Below are the code and all the weights of a small trained network. Each question names an input and a target symbol and asks about switching units off, where a switched-off unit gives its printed mean instead of its output.

import numpy as np


def w(rows, s, z=0):
    codes = np.array(rows[::2]) - 128.0
    scale = np.full(codes.shape[1], s)
    scale[-1] = z or s
    return codes * scale


def f(y):
    return np.maximum(y, 0)


def softmax(a):
    e = np.exp(a - a.max(-1, keepdims=True))
    return e / e.sum(-1, keepdims=True)


def log_softmax(a):
    a = a - a.max(-1, keepdims=True)
    return a - np.log(np.exp(a).sum(-1, keepdims=True))


def net(x, mask):
    ids = ['αβγδηθλμπφψ'.index(c) for c in x.split()]
    T = len(ids)
    res = E[ids] + P[:T]
    q, k, v = (res @ M[0].T for M in (Q, K, V))
    z = softmax(np.where(np.tri(T) > 0, q @ k.T / 3**0.5, -1e9)) @ v
    res = res + np.where(mask[0], z, O[0][:, -1]) @ O[0][:, :-1]
    y = f(res @ A[0][:, :-1].T + A[0][:, -1])
    res = res + np.where(mask[1:9], y, B[0][:, -1]) @ B[0][:, :-1]
    return log_softmax(res[-1] @ U[:, :-1].T + U[:, -1])


Q, K, V, O, A, B = {}, {}, {}, {}, {}, {}
E = w([
[186,99,125,71,215,152],'α',
[104,144,170,145,89,55],'β',
[121,145,111,41,75,221],'γ',
[177,112,57,149,77,138],'δ',
[250,143,183,163,120,118],'η',
[196,111,224,157,127,129],'θ',
[162,109,67,165,208,36],'λ',
[65,87,155,202,138,130],'μ',
[145,175,157,127,113,86],'π',
[160,92,214,167,81,81],'φ',
[164,163,193,125,143,90],'ψ',
],0.013)
P = w([
[182,232,170,200,120,118],'0',
[182,152,182,146,105,89],'1',
[185,110,178,126,100,82],'2',
[187,77,174,109,101,89],'3',
[171,56,169,102,105,98],'4',
[159,37,159,86,100,95],'5',
[133,14,149,76,94,107],'6',
[117,2,120,44,92,109],'7',
[160,25,169,126,95,100],'8',
],0.0078)
Q[0] = w([
[223,24,242,117,82,67],'h0',
[221,64,190,42,90,120],'h0',
[158,163,2,97,193,205],'h0',
],0.0081)
K[0] = w([
[50,57,2,113,164,121],'h0',
[29,39,136,123,138,178],'h0',
[62,225,227,222,117,77],'h0',
],0.0082)
V[0] = w([
[113,88,90,255,39,140],'h0',
[220,181,26,55,57,185],'h0',
[127,120,251,101,43,249],'h0',
],0.0081)
O[0] = w([
[131,49,18,184,68,157,2],'h0',
[213,141,117,9,58,125,243],'h0',
[101,178,203,143,53,224,227],'h0',
],0.011,0.0019)
A[0] = w([
[87,160,235,115,86,254,84],'n0',
[57,246,121,168,126,54,176],'n1',
[163,150,241,162,244,202,124],'n2',
[61,211,229,145,112,65,108],'n3',
[188,163,159,55,214,140,38],'n4',
[195,146,162,83,136,104,254],'n5',
[25,195,128,77,123,84,67],'n6',
[252,84,176,59,134,142,91],'n7',
],0.0069,0.0046)
B[0] = w([
[151,130,242,193,147,146,205],'n0',
[42,170,113,145,229,143,145],'n1',
[224,99,72,88,168,192,209],'n2',
[62,98,143,66,229,194,184],'n3',
[80,7,112,65,128,141,186],'n4',
[186,163,90,112,86,95,250],'n5',
[210,3,95,55,134,216,132],'n6',
[22,79,52,106,103,134,246],'n7',
],0.0076,0.012)
U = w([
[89,156,41,126,20,89,193],'α',
[155,133,152,134,146,2,167],'β',
[212,122,168,163,173,151,3],'γ',
[127,236,91,116,154,138,188],'δ',
[90,178,158,74,54,180,98],'η',
[6,142,96,112,137,90,125],'θ',
[146,178,142,93,204,134,100],'λ',
[241,183,124,155,126,115,146],'μ',
[118,76,170,170,126,124,85],'π',
[124,124,84,185,138,162,163],'φ',
[92,97,93,42,178,155,98],'ψ',
],0.0083,0.0074)

Each question gives the input, a string of symbols that net reads in full, and the target symbol t.
The units are the heads (3 rows each of Q, K, V and O) and the neurons (one row each of A and B). Each row of codes is followed by its name. A weight is (code - 128) times the scale printed after its matrix; where a second scale follows, it is the last column's (O, A, B and U).
mask holds one flag per unit, heads first, then neurons. A switched-off unit (its flag False) gives its mean, the last column of its rows in O or B, instead of its output. The means were averaged over made-up inputs and are rounded, as every weight is.
A unit's drop is (log p(t) with every unit on - log p(t) with that unit switched off) / (log p(t) with every unit on - log p(t) with every unit switched off).
The circuit of an input: a set's keep is (log p(t) with only the set's units on - log p(t) with every unit switched off) / (log p(t) with every unit on - log p(t) with every unit switched off). Starting from all 9 units, units are removed one at a time, each time the one whose removal leaves the highest keep (on an exact tie, the one counted first), for as long as the keep stays at least 0.8.
circuit, biggest first: the units of the circuit, biggest drop first
unit that matters most: the unit with the biggest drop
top k neurons: the k neurons with the biggest drops, biggest first
input α α μ, target λ: circuit, biggest first -> (h0, n7, n3)
input δ η φ λ ψ, target β: unit that matters most -> h0
input θ η η α π, target ψ: circuit, biggest first -> (h0, n3, n4)
input φ λ δ α δ φ γ, target η: circuit, biggest first -> (h0, n0)
input ψ θ β, target θ: circuit, biggest first -> (h0, n1)
input ψ φ θ, target γ: top 3 neurons -> (n7, n0, n2)
input η α θ α η η ψ φ φ, target ψ: top 3 neurons -> (n3, n2, n7)
input θ θ θ π θ, target γ: top 3 neurons -> (n0, n2, n7)
input η φ γ α α η α ψ ψ, target ψ: circuit, biggest first -> (h0, n3, n4)
input α α α ψ β, target ψ: circuit, biggest first -> (h0, n3, n6)
input ψ η φ α α α δ ψ η, target α: circuit, biggest first -> (h0, n7, n0, n3)
input β λ α β θ β λ β, target β: circuit, biggest first -> (h0, n7)
input γ λ α α δ θ ψ θ, target α: top 3 neurons -> (n3, n7, n0)
input λ γ φ β π ψ, target η: circuit, biggest first -> (h0)
input α π π θ δ φ φ α φ, target ψ: circuit, biggest first -> (h0, n3, n7)
input δ α δ φ φ λ θ δ π, target α: circuit, biggest first -> (h0, n0, n3)
input θ δ μ, target α: top 3 neurons -> (n0, n3, n2)
input θ η θ α θ δ γ η, target η: top 2 neurons -> (n0, n7)
input φ φ θ β β θ α η, target ψ: top 2 neurons -> (n4, n7)
input β θ φ, target π: top 2 neurons -> (n5, n0)
input φ α α δ θ ψ β φ, target α: top 2 neurons -> (n0, n3)
input λ θ λ λ β, target β: top neuron -> (n7)
